M =
[[131 122 130 127 127 125 125 128 131 128 124 126 126]
 [135 120 133 130 125 130 132 131 129 135 130 131 126]
 [128 122 128 124 131 119 117 125 132 120 117 121 122]
 [144 116 146 135 124 135 132 139 129 143 138 134 125]
 [129 129 127 129 125 132 135 129 127 132 131 132 131]
 [118 150 123 133 130 136 134 130 118 127 143 131 138]
 [140 120 139 134 122 137 137 137 127 142 138 136 128]
 [141 116 143 133 125 131 127 135 129 138 134 131 124]
 [122 142 124 131 127 137 137 130 122 131 140 133 136]
 [140 120 138 134 120 141 145 138 127 148 141 141 131]
 [117 133 113 120 130 120 125 117 131 116 114 123 127]
 [143 121 142 138 120 144 146 142 125 150 148 143 132]
 [112 141 113 121 135 119 118 116 128 110 117 119 129]]
Rows and columns are counted from 1.
(1, 1) = 131
(12, 10) = 150
(4, 7) = 132
(9, 11) = 140
(11, 3) = 113
(2, 3) = 133
(4, 10) = 143
(10, 9) = 127
(5, 10) = 132
(4, 6) = 135
(3, 8) = 125
(10, 11) = 141
(9, 2) = 142
(12, 8) = 142
(2, 8) = 131
(7, 10) = 142
(1, 13) = 126
(7, 3) = 139
(8, 2) = 116
(13, 3) = 113
(9, 3) = 124
(7, 12) = 136
(10, 4) = 134
(8, 10) = 138
(3, 9) = 132
(5, 6) = 132
(3, 6) = 119
(3, 7) = 117
(5, 8) = 129
(2, 7) = 132
(11, 1) = 117
(7, 9) = 127
(10, 3) = 138
(8, 4) = 133
(2, 9) = 129
(4, 9) = 129
(2, 2) = 120
(5, 4) = 129
(6, 13) = 138

W =
143  126  127  132  131  132  131  128  145  134  134  128  128  121  124
125  128  126  125  139  116  130  130  125  127  121  138  128  130  124
129  118  125  119  126  125  123  129  137  128  127  126  130  133  129
129  128  125  129  128  124  131  130  106  127  127  127  133  118  122
132  137  128  127  126  139  128  127  126  128  124  129  129  132  129
137  127  121  131  126  128  130  129  129  127  133  131  126  126  128
118  128  126  130  129  138  130  127  131  131  126  132  131  124  137
118  129  131  124  131  121  126  132  124  131  132  127  128  121  134
124  139  133  135  130  118  124  129  137  134  129  127  125  123  119
132  136  131  125  126  146  125  125  123  131  121  134  128  129  126
129  128  128  127  126  134  128  133  131  127  127  121  123  120  123
135  131  131  126  131  103  129  132  137  134  129  130  132  127  136
128  126  128  124  128  128  127  124  130  127  124  123  127  125  124
131  131  128  133  127  130  127  123  126  131  129  134  127  130  125
Rows and columns are counted from 1.
(1, 1) = 143
(8, 14) = 121
(4, 10) = 127
(12, 9) = 137
(2, 5) = 139
(9, 4) = 135
(11, 3) = 128
(11, 12) = 121
(5, 7) = 128
(14, 13) = 127
(4, 13) = 133
(1, 12) = 128
(14, 4) = 133
(13, 3) = 128
(3, 14) = 133
(6, 7) = 130
(6, 12) = 131
(5, 1) = 132
(2, 1) = 125
(12, 2) = 131
(11, 8) = 133
(7, 2) = 128
(3, 15) = 129
(1, 15) = 124
(13, 2) = 126
(3, 6) = 125
(11, 14) = 120
(3, 10) = 128
(7, 9) = 131
(7, 12) = 132
(9, 9) = 137
(2, 2) = 128
(14, 6) = 130
(5, 10) = 128
(13, 8) = 124
(8, 5) = 131

A =
[[128 138 123 121 121 126 134 147 128 118 150 118 137 124]
 [135 124 125 121 122 122 123 140 127 124 142 112 119 124]
 [132 118 127 109 130 115 120 133 129 122 127 110 123 117]
 [132 127 127 123 125 133 115 137 128 127 117 135 134 130]
 [124 148 140 120 120 126 127 123 134 135 130 141 142 130]
 [122 133 129 135 131 137 143 120 121 137 122 117 144 137]
 [130 130 113 128 135 142 126 123 133 139 119 126 131 127]
 [128 118 132 129 131 121 129 131 125 136 150 130 123 135]
 [143 132 127 117 126 122 132 139 129 128 114 120 124 125]
 [131 130 128 116 132 136 110 124 131 135 122 113 123 132]
 [135 145 133 121 137 122 146 121 127 131 132 116 128 125]
 [125 130 122 128 116 129 124 133 132 132 103 144 134 136]]
Indices start at 1.
(1, 1) -> 128
(10, 4) -> 116
(3, 2) -> 118
(8, 3) -> 132
(12, 2) -> 130
(1, 9) -> 128
(3, 1) -> 132
(9, 13) -> 124
(12, 5) -> 116
(9, 2) -> 132
(5, 6) -> 126
(11, 2) -> 145
(8, 1) -> 128
(6, 12) -> 117
(3, 11) -> 127
(2, 11) -> 142
(12, 4) -> 128
(9, 11) -> 114
(7, 4) -> 128
(8, 13) -> 123
(7, 6) -> 142
(7, 3) -> 113
(1, 10) -> 118
(4, 7) -> 115
(6, 10) -> 137
(4, 14) -> 130
(6, 1) -> 122
(8, 6) -> 121
(2, 10) -> 124
(5, 2) -> 148
(5, 3) -> 140
(11, 11) -> 132
(2, 1) -> 135
(3, 6) -> 115
(3, 12) -> 110
(3, 7) -> 120
(12, 11) -> 103

arr =
[[112 140 141 112 143 149 132 115 124 150 127 103 134 103 126 148]
 [117 121 142 137 139 141 153 123 111 107 151 153 108 126 123 142]
 [109 137 154 125 118 117 123 118 154 107 137 110 135 133 140 106]
 [112 124 151 135 145 133 107 108 143 130 107 135 131 118 131 153]
 [121 132 107 153 135 123 120 105 127 118 153 114 151 119 149 111]
 [143 133 148 125 143 112 129 145 145 116 110 118 135 148 106 119]
 [124 125 117 105 149 150 152 149 116 105 128 137 152 131 128 118]
 [129 113 131 104 142 148 121 143 103 119 145 106 129 144 125 124]
 [135 112 130 106 118 149 151 136 123 114 116 120 115 111 114 108]
 [116 127 129 110 125 114 120 143 153 146 145 102 115 136 136 127]
 [152 146 144 103 116 104 126 124 141 106 137 144 140 148 126 125]
 [148 136 146 134 132 134 148 140 136 125 106 120 125 144 124 119]]
Indices start at 1.
(1, 1) => 112
(8, 3) => 131
(2, 14) => 126
(6, 11) => 110
(12, 11) => 106
(1, 14) => 103
(3, 3) => 154
(10, 12) => 102
(12, 7) => 148
(12, 13) => 125
(5, 8) => 105
(4, 9) => 143
(9, 6) => 149
(5, 9) => 127
(7, 4) => 105
(2, 3) => 142
(5, 7) => 120
(7, 13) => 152
(9, 7) => 151
(4, 6) => 133
(10, 1) => 116
(12, 1) => 148
(9, 11) => 116
(12, 16) => 119
(7, 5) => 149
(2, 1) => 117
(6, 13) => 135
(1, 3) => 141
(1, 16) => 148
(5, 13) => 151
(10, 5) => 125
(7, 11) => 128
(7, 8) => 149
(5, 1) => 121
(7, 10) => 105
(10, 10) => 146

a =
[[119 111 118 132]
 [104 106 118 125]
 [ 98 130 133 134]
 [100 114 137 123]
 [111 134 132 100]
 [104 114 115 141]
 [123 111 125 106]
 [116 123 128 107]
 [109 109 115 134]
 [102 107 119 130]]
Rows and columns are counted from 1.
(1, 1) => 119
(4, 4) => 123
(4, 3) => 137
(3, 1) => 98
(2, 4) => 125
(1, 3) => 118
(6, 3) => 115
(8, 1) => 116
(7, 3) => 125
(3, 3) => 133
(8, 3) => 128
(10, 1) => 102
(10, 2) => 107
(9, 4) => 134
(2, 3) => 118
(7, 4) => 106
(4, 1) => 100

x =
[[133 130 135 127 129 118 130 128 132 129 129]
 [125 138 125 139 152 143 113 113  99 153 135]
 [129 113 122 126 134 119 121 128 124 126 130]
 [128 110 121 126 135 118 119 128 123 126 131]
 [132 130 124 127 129 126 131 128 129 129 126]
 [137 137 133 122 131 130 129 126 129 131 115]
 [137 128 134 143 128 110 141 130 141 138 136]]
Rows and columns are counted from 1.
(1, 1) = 133
(1, 2) = 130
(6, 10) = 131
(7, 5) = 128
(3, 1) = 129
(5, 9) = 129
(2, 3) = 125
(1, 8) = 128
(1, 5) = 129
(1, 6) = 118
(4, 5) = 135
(5, 4) = 127
(6, 1) = 137
(4, 3) = 121
(6, 3) = 133
(5, 5) = 129
(4, 2) = 110
(5, 11) = 126
(7, 6) = 110
(4, 9) = 123
(7, 7) = 141
(1, 4) = 127
(6, 9) = 129
(3, 9) = 124
(2, 1) = 125
(2, 4) = 139
(6, 11) = 115
